Here is a tiny trained network, its code and every weight. The questions are about switching its units off for an input and a class, where a switched-off unit gives its printed mean instead of its output.

import numpy as np


def w(rows, s, z=0):
    codes = np.array(rows[::2]) - 128.0
    scale = np.full(codes.shape[1], s)
    scale[-1] = z or s
    return codes * scale


def norm(h):
    return h / np.sqrt((h * h).mean(-1, keepdims=True) + 1e-5)


def f(y):
    return np.maximum(y, 0)


def log_softmax(a):
    a = a - a.max(-1, keepdims=True)
    return a - np.log(np.exp(a).sum(-1, keepdims=True))


def net(x, mask):
    res = np.array(x, float).reshape(1, 4) / 4 @ E
    u = 0
    for l in range(2):
        y = f(norm(res) @ A[l][:, :-1].T + A[l][:, -1])
        res = res + np.where(mask[u : u + 4], y, B[l][:, -1]) @ B[l][:, :-1]
        u += 4
    return log_softmax(norm(res)[-1] @ U[:, :-1].T + U[:, -1])


A, B = {}, {}
E = w([
[79,133,184,29,114,113,157,162,129,159,132,124],'x0',
[232,134,148,97,184,85,130,159,50,82,102,51],'x1',
[99,120,180,110,98,241,102,14,131,139,53,117],'x2',
[36,163,181,1,117,140,186,103,146,30,195,118],'x3',
],0.0088)
A[0] = w([
[151,153,149,60,163,86,170,170,87,44,167,88,34],'L0N1',
[48,141,205,67,98,114,160,170,124,239,111,134,18],'L0N2',
[116,106,239,7,144,139,136,116,82,145,95,66,77],'L0N3',
[93,118,139,65,112,51,158,253,142,197,163,162,3],'L0N4',
],0.0082,0.0076)
B[0] = w([
[62,109,155,157,169,68,124,162,121,145,220,106,222],'L0N1',
[131,97,63,141,113,135,101,141,222,77,71,112,189],'L0N2',
[143,187,103,131,116,113,163,106,97,159,110,197,254],'L0N3',
[85,190,40,116,134,83,115,147,252,48,167,63,206],'L0N4',
],0.013,0.0075)
A[1] = w([
[44,97,90,180,97,128,112,142,210,169,179,184,2],'L1N1',
[75,146,150,12,97,146,166,136,148,105,153,178,57],'L1N2',
[133,122,143,118,132,141,134,136,133,128,130,131,105],'L1N3',
[148,106,121,131,151,86,141,191,158,106,156,106,193],'L1N4',
],0.011,0.006)
B[1] = w([
[151,254,71,33,100,111,202,53,148,135,48,197,232],'L1N1',
[249,107,125,166,85,174,129,114,84,225,72,196,204],'L1N2',
[108,112,158,112,107,111,101,99,131,171,144,148,128],'L1N3',
[95,93,145,140,83,204,66,79,207,112,81,111,255],'L1N4',
],0.0081,0.0098)
U = w([
[113,94,158,126,100,195,127,143,122,125,146,105,41],'0',
[165,138,175,122,153,85,171,131,40,173,158,170,58],'1',
[61,160,181,106,178,59,163,145,78,124,221,131,2],'2',
[172,4,145,219,128,199,50,130,128,144,80,71,212],'3',
[96,59,146,109,113,168,144,193,100,132,146,114,12],'4',
[115,68,149,113,118,156,133,162,114,141,159,112,22],'5',
[169,182,94,116,93,156,153,76,130,155,40,186,197],'6',
[43,120,103,105,141,87,109,165,223,27,188,39,227],'7',
],0.015,0.0063)

Each question gives the input, the list of numbers given to net, and the class t.
The units are the neurons (one row each of A and B). Each row of codes is followed by its name. A weight is (code - 128) times the scale printed after its matrix; where a second scale follows, it is the last column's (A, B and U).
mask holds one flag per neuron, layer by layer. A switched-off neuron (its flag False) gives its mean, the last column of its row in B, instead of its output. The means were averaged over made-up inputs and are rounded, as every weight is.
A unit's drop is (log p(t) with every unit on - log p(t) with that unit switched off) / (log p(t) with every unit on - log p(t) with every unit switched off).
The circuit of an input: a set's keep is (log p(t) with only the set's units on - log p(t) with every unit switched off) / (log p(t) with every unit on - log p(t) with every unit switched off). Starting from all 8 units, units are removed one at a time, each time the one whose removal leaves the highest keep (on an exact tie, the one counted first), for as long as the keep stays at least 0.8.
units of the circuit, in order: the units of the circuit, biggest drop first
most important unit: the unit with the biggest drop
k most important neurons: the k neurons with the biggest drops, biggest first
k most important neurons of layer l: the k neurons of layer l with the biggest drops, biggest first
drop when u is switched off: that unit's drop, to one decimal
input [2,4,-1,-6], class 3: units of the circuit, in order -> (L1N1)
input [0,6,-3,6], class 2: units of the circuit, in order -> (L0N1, L0N3)
input [7,8,-2,-1], class 7: 2 most important neurons of layer 1 -> (L1N4, L1N2)
input [-5,8,2,5], class 2: units of the circuit, in order -> (L0N4, L0N1)
input [-8,-8,-8,4], class 6: 2 most important neurons -> (L1N1, L0N1)
input [0,4,2,0], class 1: 2 most important neurons of layer 0 -> (L0N3, L0N4)
input [-2,8,-7,-5], class 3: 2 most important neurons -> (L0N4, L1N4)
input [-7,0,0,2], class 3: 4 most important neurons -> (L1N1, L0N3, L0N4, L0N1)
input [-7,2,3,-6], class 3: 2 most important neurons -> (L1N1, L0N3)
input [4,4,-1,0], class 7: 2 most important neurons of layer 0 -> (L0N1, L0N4)
input [7,8,-3,-2], class 7: 2 most important neurons -> (L0N4, L1N4)
input [-1,2,0,-4], class 3: drop when L0N3 is switched off -> 0.4
input [8,-1,-5,-7], class 7: drop when L0N4 is switched off -> 0.3
input [7,-4,-4,-2], class 7: drop when L0N4 is switched off -> 0.3
input [-3,-4,-4,3], class 6: most important unit -> L1N1
